W =
[[-0.14  2.22 -0.84 -0.94  1.68 -1.60 -1.00 -0.64  2.36 -0.44  4.97  3.88
  -2.17]
 [ 3.36  1.81 -0.75 -0.96  1.94 -2.08 -0.21  0.06  1.06  1.26  5.48  4.49
  -4.44]
 [ 2.50 -4.93 -0.77 -0.62  0.75 -0.43  1.29 -1.36 -4.38  2.30 -4.50 -2.50
   0.84]
 [-1.72  3.74 -2.97 -2.73  0.19 -2.88 -3.50  0.26  3.25 -3.51  4.81  2.88
  -2.70]
 [-1.69 -2.58 -3.27 -2.53 -1.21 -1.29 -2.08 -0.34 -2.20 -2.47 -5.30 -4.45
   2.60]
 [-1.19 -1.02  1.08  0.66 -2.70  0.24 -0.43 -0.09 -1.75 -1.04 -2.78 -2.09
  -2.80]
 [-3.01 -3.72  3.41  2.90 -1.95  2.70  1.83 -1.84 -2.60  0.77 -5.75 -3.69
   0.91]
 [-1.84  3.88 -3.14 -2.83  0.20 -2.89 -3.60  0.36  3.39 -3.66  4.71  2.75
  -2.43]
 [-1.36 -3.74  3.48  2.70 -1.46  1.66  1.86 -2.28 -2.94  1.60 -3.84 -1.90
  -2.32]
 [-2.75 -2.45  3.99  3.56 -0.63  3.79  2.65 -1.18 -0.95  1.44 -3.89 -2.37
   4.14]
 [ 1.13 -2.00 -3.60 -2.87 -0.29 -1.84 -1.69  0.38 -2.32 -1.34 -3.46 -2.92
   1.58]
 [ 4.07 -2.51 -1.16 -1.25  1.01 -2.12  0.25 -0.87 -3.08  1.92 -0.20  0.67
  -4.17]]
Indices start at 0.
(0, 0) => -0.14
(4, 2) => -3.27
(7, 4) => 0.20
(7, 7) => 0.36
(6, 8) => -2.60
(3, 4) => 0.19
(10, 12) => 1.58
(6, 12) => 0.91
(7, 9) => -3.66
(11, 10) => -0.20
(2, 11) => -2.50
(3, 10) => 4.81
(2, 0) => 2.50
(10, 5) => -1.84
(9, 9) => 1.44
(2, 7) => -1.36
(4, 0) => -1.69
(11, 5) => -2.12
(4, 6) => -2.08
(6, 10) => -5.75
(9, 4) => -0.63
(11, 0) => 4.07
(10, 1) => -2.00
(2, 8) => -4.38
(9, 6) => 2.65
(2, 4) => 0.75
(5, 9) => -1.04
(0, 10) => 4.97
(7, 8) => 3.39
(10, 10) => -3.46
(8, 2) => 3.48
(11, 9) => 1.92
(3, 12) => -2.70
(7, 0) => -1.84
(2, 1) => -4.93

data = [2921, 6200, 7569, 5320, 3089, 9874, 6375, 1198, 6414, 8336, 7493, 4470, 5745, 5318]
data[0]: 2921
data[12]: 5745
data[6]: 6375
data[11]: 4470
data[9]: 8336
data[10]: 7493
data[8]: 6414

x = [218 237 388  76 869 537 157]
x[0]	218
x[3]	76
x[4]	869
x[5]	537

A =
[[ 0.92 -1.70  0.71  0.76  1.76  0.05 -0.69]
 [ 1.13 -0.57  0.53 -0.60 -0.18 -1.09  1.33]
 [-0.28 -0.57  0.26 -0.26  1.20  0.24 -1.90]
 [ 0.92  0.34  0.35 -1.61 -0.73 -0.90  1.73]
 [-0.08 -0.57  0.17 -0.26  0.93 -0.90 -0.29]
 [ 2.13 -2.84 -0.01  0.08  0.10  1.00 -0.69]
 [-0.28  0.12  0.08 -1.61  0.37 -1.09  0.12]
 [ 1.13 -1.25 -0.01  3.47 -2.94 -0.90  0.12]
 [ 0.32  0.80  0.98 -1.95  0.10 -1.85 -0.29]
 [-0.08 -0.11  0.62 -0.60  0.65 -0.90 -1.50]
 [-0.89 -0.79 -0.37 -0.94 -0.18  0.62 -4.73]]
Indices start at 0.
(0, 0) = 0.92
(7, 5) = -0.90
(2, 6) = -1.90
(2, 0) = -0.28
(2, 1) = -0.57
(2, 4) = 1.20
(2, 3) = -0.26
(7, 1) = -1.25
(10, 0) = -0.89
(6, 6) = 0.12
(10, 6) = -4.73
(1, 5) = -1.09
(9, 0) = -0.08
(5, 0) = 2.13
(10, 5) = 0.62
(7, 2) = -0.01
(7, 0) = 1.13
(9, 3) = -0.60
(8, 6) = -0.29
(3, 3) = -1.61
(9, 6) = -1.50
(9, 2) = 0.62
(5, 4) = 0.10
(9, 5) = -0.90
(10, 2) = -0.37
(4, 0) = -0.08
(5, 1) = -2.84
(1, 6) = 1.33
(6, 2) = 0.08
(10, 4) = -0.18
(6, 4) = 0.37
(3, 5) = -0.90
(3, 6) = 1.73
(1, 4) = -0.18
(10, 1) = -0.79
(3, 0) = 0.92

a = [[29, 29, 82, 49, 26, 14, 61], [56, 40, 66, 73, 20, 13, 85], [41, 47, 13, 48, 52, 80, 74], [34, 25, 98, 36, 22, 11, 39]]
a[0,-7] => 29
a[-4,-2] => 14
a[-2,-2] => 80
a[3,-5] => 98
a[:, 6] => [61, 85, 74, 39]
a[3,4] => 22
a[0,-4] => 49
a[2,6] => 74
a[0,-3] => 26
a[-3,-2] => 13
a[-2,-3] => 52
a[-3,-4] => 73

M =
[-0.337 -0.211  0.569 -0.013  0.957 -0.707 -1.111 -0.036 -1.400 -0.638
  1.179 -0.065]
M[0] => -0.337
M[3] => -0.013
M[2] => 0.569
M[-3] => -0.638
M[11] => -0.065
M[6] => -1.111

X = [[-0.22, 3.12, -1.55, -0.54, -1.50, -0.93, 2.79, 2.42, 0.12, 4.89, 1.97, 1.07], [1.16, 1.88, 0.93, -0.97, -1.01, 2.20, -1.22, -0.41, 1.96, 1.17, -1.24, 1.08], [-0.72, 2.27, -0.37, -0.08, -0.06, -0.21, 3.90, 0.91, 0.15, 3.82, 2.79, -0.03], [0.89, 1.71, 0.81, -0.09, -0.02, 1.58, -0.48, -1.74, 1.06, 0.93, -1.29, -0.04], [1.33, 1.28, 1.13, -0.70, -0.69, 2.22, -1.75, -0.43, 1.90, 0.31, -1.51, 1.11]]
X[-5, -12]: -0.22
X[1, 0]: 1.16
X[:, -7]: [-0.93, 2.20, -0.21, 1.58, 2.22]
X[-4, -4]: 1.96
X[:, 1]: [3.12, 1.88, 2.27, 1.71, 1.28]
X[4, -4]: 1.90
X[-5, 2]: -1.55
X[0, -2]: 1.97
X[-4, -6]: -1.22
X[-4, -2]: -1.24
X[:, 9]: [4.89, 1.17, 3.82, 0.93, 0.31]
X[:, -1]: [1.07, 1.08, -0.03, -0.04, 1.11]
X[3]: [0.89, 1.71, 0.81, -0.09, -0.02, 1.58, -0.48, -1.74, 1.06, 0.93, -1.29, -0.04]
X[-3]: [-0.72, 2.27, -0.37, -0.08, -0.06, -0.21, 3.90, 0.91, 0.15, 3.82, 2.79, -0.03]
X[3, 8]: 1.06
X[-2, -5]: -1.74
X[-4]: [1.16, 1.88, 0.93, -0.97, -1.01, 2.20, -1.22, -0.41, 1.96, 1.17, -1.24, 1.08]
X[-4, 7]: -0.41
X[1, 11]: 1.08
X[0, 9]: 4.89
X[0, -7]: -0.93
X[-5, 4]: -1.50
X[2, 0]: -0.72
X[0]: [-0.22, 3.12, -1.55, -0.54, -1.50, -0.93, 2.79, 2.42, 0.12, 4.89, 1.97, 1.07]
X[-1, 4]: -0.69
X[-1, -7]: 2.22
X[-3, -7]: -0.21
X[2, -11]: 2.27
X[:, -9]: [-0.54, -0.97, -0.08, -0.09, -0.70]
X[:, 10]: [1.97, -1.24, 2.79, -1.29, -1.51]

B =
[[ -5   1  46  -4 -19  29  -3  -8  24  -5  32]
 [-24  21  31 -23   4  42 -26 -13  27 -23  14]
 [ 24   9 -12  26  37  34  19  31  -3  25 -22]
 [ -9   8  49  -8 -28   1  -5 -13  32  -9  47]
 [ 42   9  -3  44  20  -9  39  42   4  45  14]
 [-22  23  -2 -23  11  -1 -21 -15  14 -22   2]
 [ 27 -35 -15  23  -2 -18  33   7 -33  20 -21]
 [  3  17  41   5 -17  -2   5   0  35   5  49]
 [-10 -16   5 -14  -4  12  -5 -19  -9 -16 -12]
 [ 30 -38   6  24 -18 -19  37  -2 -27  20  -4]
 [ 32  31  -3  35  33   8  24  44  17  38  12]]
B[0][0] = -5
B[2] = [24, 9, -12, 26, 37, 34, 19, 31, -3, 25, -22]
B[7] = [3, 17, 41, 5, -17, -2, 5, 0, 35, 5, 49]
B[8][4] = -4
B[3][9] = -9
B[7][0] = 3
B[6][7] = 7
B[6] = [27, -35, -15, 23, -2, -18, 33, 7, -33, 20, -21]
B[8][2] = 5
B[1][5] = 42
B[3][2] = 49
B[4][1] = 9
B[9][1] = -38
B[3][7] = -13
B[2][6] = 19
B[8][9] = -16
B[2][4] = 37
B[10][8] = 17
B[8][6] = -5
B[1][1] = 21
B[1][3] = -23
B[10][6] = 24
B[1][2] = 31
B[3][5] = 1
B[4][2] = -3
B[0][3] = -4
B[2][9] = 25
B[6][8] = -33
B[0][2] = 46
B[1][0] = -24
B[8] = [-10, -16, 5, -14, -4, 12, -5, -19, -9, -16, -12]
B[4][7] = 42
B[4] = [42, 9, -3, 44, 20, -9, 39, 42, 4, 45, 14]
B[9][10] = -4
B[7][9] = 5
B[3] = [-9, 8, 49, -8, -28, 1, -5, -13, 32, -9, 47]
